Here is a tiny trained network, its code and every weight. The questions are about switching its units off for an input and a class, where a switched-off unit gives its printed mean instead of its output.

import numpy as np


def w(rows, s, z=0):
    codes = np.array(rows[::2]) - 128.0
    scale = np.full(codes.shape[1], s)
    scale[-1] = z or s
    return codes * scale


def f(y):
    return y / 2 * (1 + np.tanh(0.7978845608 * (y + 0.044715 * y**3)))


def log_softmax(a):
    a = a - a.max(-1, keepdims=True)
    return a - np.log(np.exp(a).sum(-1, keepdims=True))


def net(x, mask):
    res = np.array(x, float).reshape(1, 7) / 4 @ E
    y = f(res @ A[0][:, :-1].T + A[0][:, -1])
    res = res + np.where(mask, y, B[0][:, -1]) @ B[0][:, :-1]
    return log_softmax(res[-1] @ U[:, :-1].T + U[:, -1])


A, B = {}, {}
E = w([
[47,190,95,60,199,216,209],'x0',
[156,230,119,77,94,48,217],'x1',
[41,206,123,142,127,88,13],'x2',
[152,254,71,78,171,143,123],'x3',
[211,164,64,160,138,157,49],'x4',
[85,100,111,146,163,102,121],'x5',
[172,127,43,188,196,92,104],'x6',
],0.01)
A[0] = w([
[93,125,174,107,124,157,190,68],'n0',
[163,127,158,159,109,156,78,135],'n1',
[70,101,240,75,90,181,255,210],'n2',
[166,111,185,179,34,74,96,167],'n3',
[77,143,129,109,147,113,184,232],'n4',
[126,15,133,168,155,112,73,252],'n5',
[137,50,154,181,129,69,167,63],'n6',
[8,183,101,80,184,71,110,97],'n7',
[113,242,50,92,180,123,164,171],'n8',
[148,230,100,138,158,144,169,199],'n9',
[223,153,64,105,182,156,156,22],'n10',
[84,113,164,75,100,178,239,142],'n11',
[162,43,167,170,111,38,177,79],'n12',
[157,172,198,112,41,102,28,89],'n13',
[95,52,111,176,134,179,60,109],'n14',
[91,95,116,182,223,235,46,81],'n15',
[193,163,72,126,173,166,191,153],'n16',
],0.0092,0.0031)
B[0] = w([
[121,113,158,112,119,131,154,172],'n0',
[131,133,117,150,117,142,79,168],'n1',
[118,72,186,62,57,126,174,255],'n2',
[142,129,131,149,99,77,98,211],'n3',
[122,117,146,89,159,106,154,182],'n4',
[117,65,130,174,153,147,103,233],'n5',
[141,68,111,169,151,89,160,190],'n6',
[33,156,149,172,165,88,163,211],'n7',
[122,195,109,146,187,135,186,238],'n8',
[140,182,85,99,163,128,148,205],'n9',
[191,137,99,117,152,159,110,183],'n10',
[121,89,173,35,83,170,194,215],'n11',
[147,73,111,139,160,56,125,206],'n12',
[126,196,126,117,65,90,66,193],'n13',
[97,100,132,148,121,173,98,211],'n14',
[82,134,146,114,140,245,90,226],'n15',
[193,139,83,93,138,148,143,191],'n16',
],0.011,0.015)
U = w([
[73,108,125,172,118,197,59,253],'0',
[155,41,112,216,118,38,117,66],'1',
[254,204,52,85,151,157,164,29],'2',
[48,240,102,131,183,87,220,106],'3',
[139,221,125,154,5,27,51,128],'4',
[114,95,182,21,46,113,235,144],'5',
],0.0097,0.002)

Each question gives the input, the list of numbers given to net, and the class t.
The units are the neurons (one row each of A and B). Each row of codes is followed by its name. A weight is (code - 128) times the scale printed after its matrix; where a second scale follows, it is the last column's (A, B and U).
mask holds one flag per neuron, in row order. A switched-off neuron (its flag False) gives its mean, the last column of its row in B, instead of its output. The means were averaged over made-up inputs and are rounded, as every weight is.
A unit's drop is (log p(t) with every unit on - log p(t) with that unit switched off) / (log p(t) with every unit on - log p(t) with every unit switched off).
The circuit of an input: a set's keep is (log p(t) with only the set's units on - log p(t) with every unit switched off) / (log p(t) with every unit on - log p(t) with every unit switched off). Starting from the 12 units with the biggest drops (on a tie, the unit counted first), units are removed one at a time, each time the one whose removal leaves the highest keep (on an exact tie, the one counted first), for as long as the keep stays at least 0.8.
circuit, biggest first: the units of the circuit, biggest drop first
k most important neurons: the k neurons with the biggest drops, biggest first
drop when u is switched off: that unit's drop, to one decimal
input [-7,1,-5,-1,-2,8,-7], class 1: circuit, biggest first : [n12]
input [2,7,-1,-6,2,8,8], class 1: 3 most important neurons : [n12, n15, n6]
input [-1,-4,-1,-5,-7,-5,2], class 1: 3 most important neurons : [n12, n5, n6]
input [3,-5,5,6,8,-1,-4], class 3: 2 most important neurons : [n8, n5]
input [8,4,-7,2,-4,0,7], class 2: 3 most important neurons : [n16, n10, n8]
input [-3,-4,8,0,4,0,-6], class 4: 2 most important neurons : [n13, n3]
input [3,-2,-5,0,7,7,-3], class 2: 2 most important neurons : [n16, n7]
input [-3,6,3,-5,-2,-4,3], class 4: 2 most important neurons : [n13, n5]
input [-8,-1,-1,-4,-7,-6,-5], class 1: 2 most important neurons : [n12, n3]
input [-1,1,6,-4,3,8,-6], class 4: 2 most important neurons : [n13, n15]
input [8,2,-3,5,-4,7,-1], class 5: 2 most important neurons : [n11, n2]
input [-3,2,-1,-1,3,1,-5], class 4: drop when n12 is switched off : 0.0
input [-6,3,6,8,-8,5,-6], class 3: drop when n7 is switched off : 2.3
input [-3,-5,-7,1,8,6,2], class 0: circuit, biggest first : [n15]
input [-1,0,-4,-1,2,-5,5], class 2: drop when n7 is switched off : 0.1
